Below is a small trained network, with its code and all its weights. Each question gives an input and a target symbol and asks what happens when units are switched off, that is, made to give their printed mean instead of their output.

import numpy as np


def w(rows, s, z=0):
    codes = np.array(rows[::2]) - 128.0
    scale = np.full(codes.shape[1], s)
    scale[-1] = z or s
    return codes * scale


def norm(h):
    return h / np.sqrt((h * h).mean(-1, keepdims=True) + 1e-5)


def f(y):
    return y / 2 * (1 + np.tanh(0.7978845608 * (y + 0.044715 * y**3)))


def softmax(a):
    e = np.exp(a - a.max(-1, keepdims=True))
    return e / e.sum(-1, keepdims=True)


def log_softmax(a):
    a = a - a.max(-1, keepdims=True)
    return a - np.log(np.exp(a).sum(-1, keepdims=True))


def net(x, mask):
    ids = ['ΘΞΨαγεζμτω'.index(c) for c in x.split()]
    T = len(ids)
    res = E[ids] + P[:T]
    q, k, v = (norm(res) @ M[0].T for M in (Q, K, V))
    z = softmax(np.where(np.tri(T) > 0, q @ k.T / 3**0.5, -1e9)) @ v
    res = res + np.where(mask[0], z, O[0][:, -1]) @ O[0][:, :-1]
    y = f(norm(res) @ A[0][:, :-1].T + A[0][:, -1])
    res = res + np.where(mask[1:9], y, B[0][:, -1]) @ B[0][:, :-1]
    return log_softmax(norm(res)[-1] @ U[:, :-1].T + U[:, -1])


Q, K, V, O, A, B = {}, {}, {}, {}, {}, {}
E = w([
[184,196,121,177],'Θ',
[101,198,112,141],'Ξ',
[153,84,134,78],'Ψ',
[176,184,78,109],'α',
[20,101,5,130],'γ',
[66,96,181,95],'ε',
[153,174,142,167],'ζ',
[154,180,112,146],'μ',
[158,166,108,157],'τ',
[128,123,108,199],'ω',
],0.015)
P = w([
[253,134,160,46],'0',
[227,119,149,65],'1',
[210,112,139,72],'2',
[192,102,132,79],'3',
[175,93,110,75],'4',
[154,83,119,85],'5',
[157,89,122,76],'6',
],0.0045)
Q[0] = w([
[117,112,162,89],'head 0',
[184,251,89,172],'head 0',
[202,157,112,162],'head 0',
],0.019)
K[0] = w([
[214,159,216,80],'head 0',
[10,138,115,180],'head 0',
[53,121,138,159],'head 0',
],0.012)
V[0] = w([
[155,162,10,234],'head 0',
[210,226,120,83],'head 0',
[242,2,131,138],'head 0',
],0.0062)
O[0] = w([
[157,107,106,190,223],'head 0',
[51,134,70,176,254],'head 0',
[121,5,80,103,130],'head 0',
],0.012,0.0046)
A[0] = w([
[151,59,115,159,185],'neuron 0',
[104,145,104,201,96],'neuron 1',
[90,100,70,132,189],'neuron 2',
[135,123,218,47,125],'neuron 3',
[2,84,200,157,203],'neuron 4',
[153,129,204,182,156],'neuron 5',
[189,112,241,179,255],'neuron 6',
[128,61,187,145,126],'neuron 7',
],0.013,0.0045)
B[0] = w([
[224,176,182,47,225],'neuron 0',
[126,45,226,98,244],'neuron 1',
[89,179,109,44,254],'neuron 2',
[113,173,239,51,167],'neuron 3',
[211,245,143,2,182],'neuron 4',
[113,132,67,93,153],'neuron 5',
[96,142,25,58,199],'neuron 6',
[226,240,146,115,135],'neuron 7',
],0.0079,0.0056)
U = w([
[92,146,26,90,120],'Θ',
[254,93,106,118,142],'Ξ',
[171,90,140,214,253],'Ψ',
[130,193,208,51,105],'α',
[116,225,154,208,143],'γ',
[139,80,145,89,67],'ε',
[123,25,123,108,109],'ζ',
[123,120,116,128,80],'μ',
[98,82,198,135,144],'τ',
[49,102,134,155,138],'ω',
],0.013,0.0058)

Each question gives the input, a string of symbols that net reads in full, and the target symbol t.
The units are the heads (3 rows each of Q, K, V and O) and the neurons (one row each of A and B). Each row of codes is followed by its name. A weight is (code - 128) times the scale printed after its matrix; where a second scale follows, it is the last column's (O, A, B and U).
mask holds one flag per unit, heads first, then neurons. A switched-off unit (its flag False) gives its mean, the last column of its rows in O or B, instead of its output. The means were averaged over made-up inputs and are rounded, as every weight is.
A unit's drop is (log p(t) with every unit on - log p(t) with that unit switched off) / (log p(t) with every unit on - log p(t) with every unit switched off).
The circuit of an input: a set's keep is (log p(t) with only the set's units on - log p(t) with every unit switched off) / (log p(t) with every unit on - log p(t) with every unit switched off). Starting from all 9 units, units are removed one at a time, each time the one whose removal leaves the highest keep (on an exact tie, the one counted first), for as long as the keep stays at least 0.8.
circuit, biggest first: the units of the circuit, biggest drop first
top k neurons: the k neurons with the biggest drops, biggest first
drop when u is switched off: that unit's drop, to one decimal
input γ Ξ α μ Θ, target Θ: circuit, biggest first => (head 0; neuron 6; neuron 5; neuron 0)
input α ω α, target Ξ: top neuron => (neuron 0)
input γ Θ Ξ, target Θ: top 2 neurons => (neuron 6; neuron 0)
input α γ μ, target Θ: top 3 neurons => (neuron 6; neuron 0; neuron 5)
input α Θ Θ Θ α α ζ, target τ: circuit, biggest first => (neuron 1; head 0; neuron 7)
input Ψ ζ τ, target ζ: top 3 neurons => (neuron 1; neuron 4; neuron 6)
input ε ω γ α α Θ, target Θ: top 2 neurons => (neuron 6; neuron 5)
input α α Θ Θ μ, target ω: top 2 neurons => (neuron 1; neuron 4)
input μ τ α τ Θ, target Ψ: drop when head 0 is switched off => 0.2
input Θ α α α, target Θ: drop when head 0 is switched off => 0.5
input Θ α Ξ α, target γ: drop when neuron 7 is switched off => 0.0
input Θ Ψ μ ε Ξ Θ τ, target γ: drop when neuron 2 is switched off => 0.1
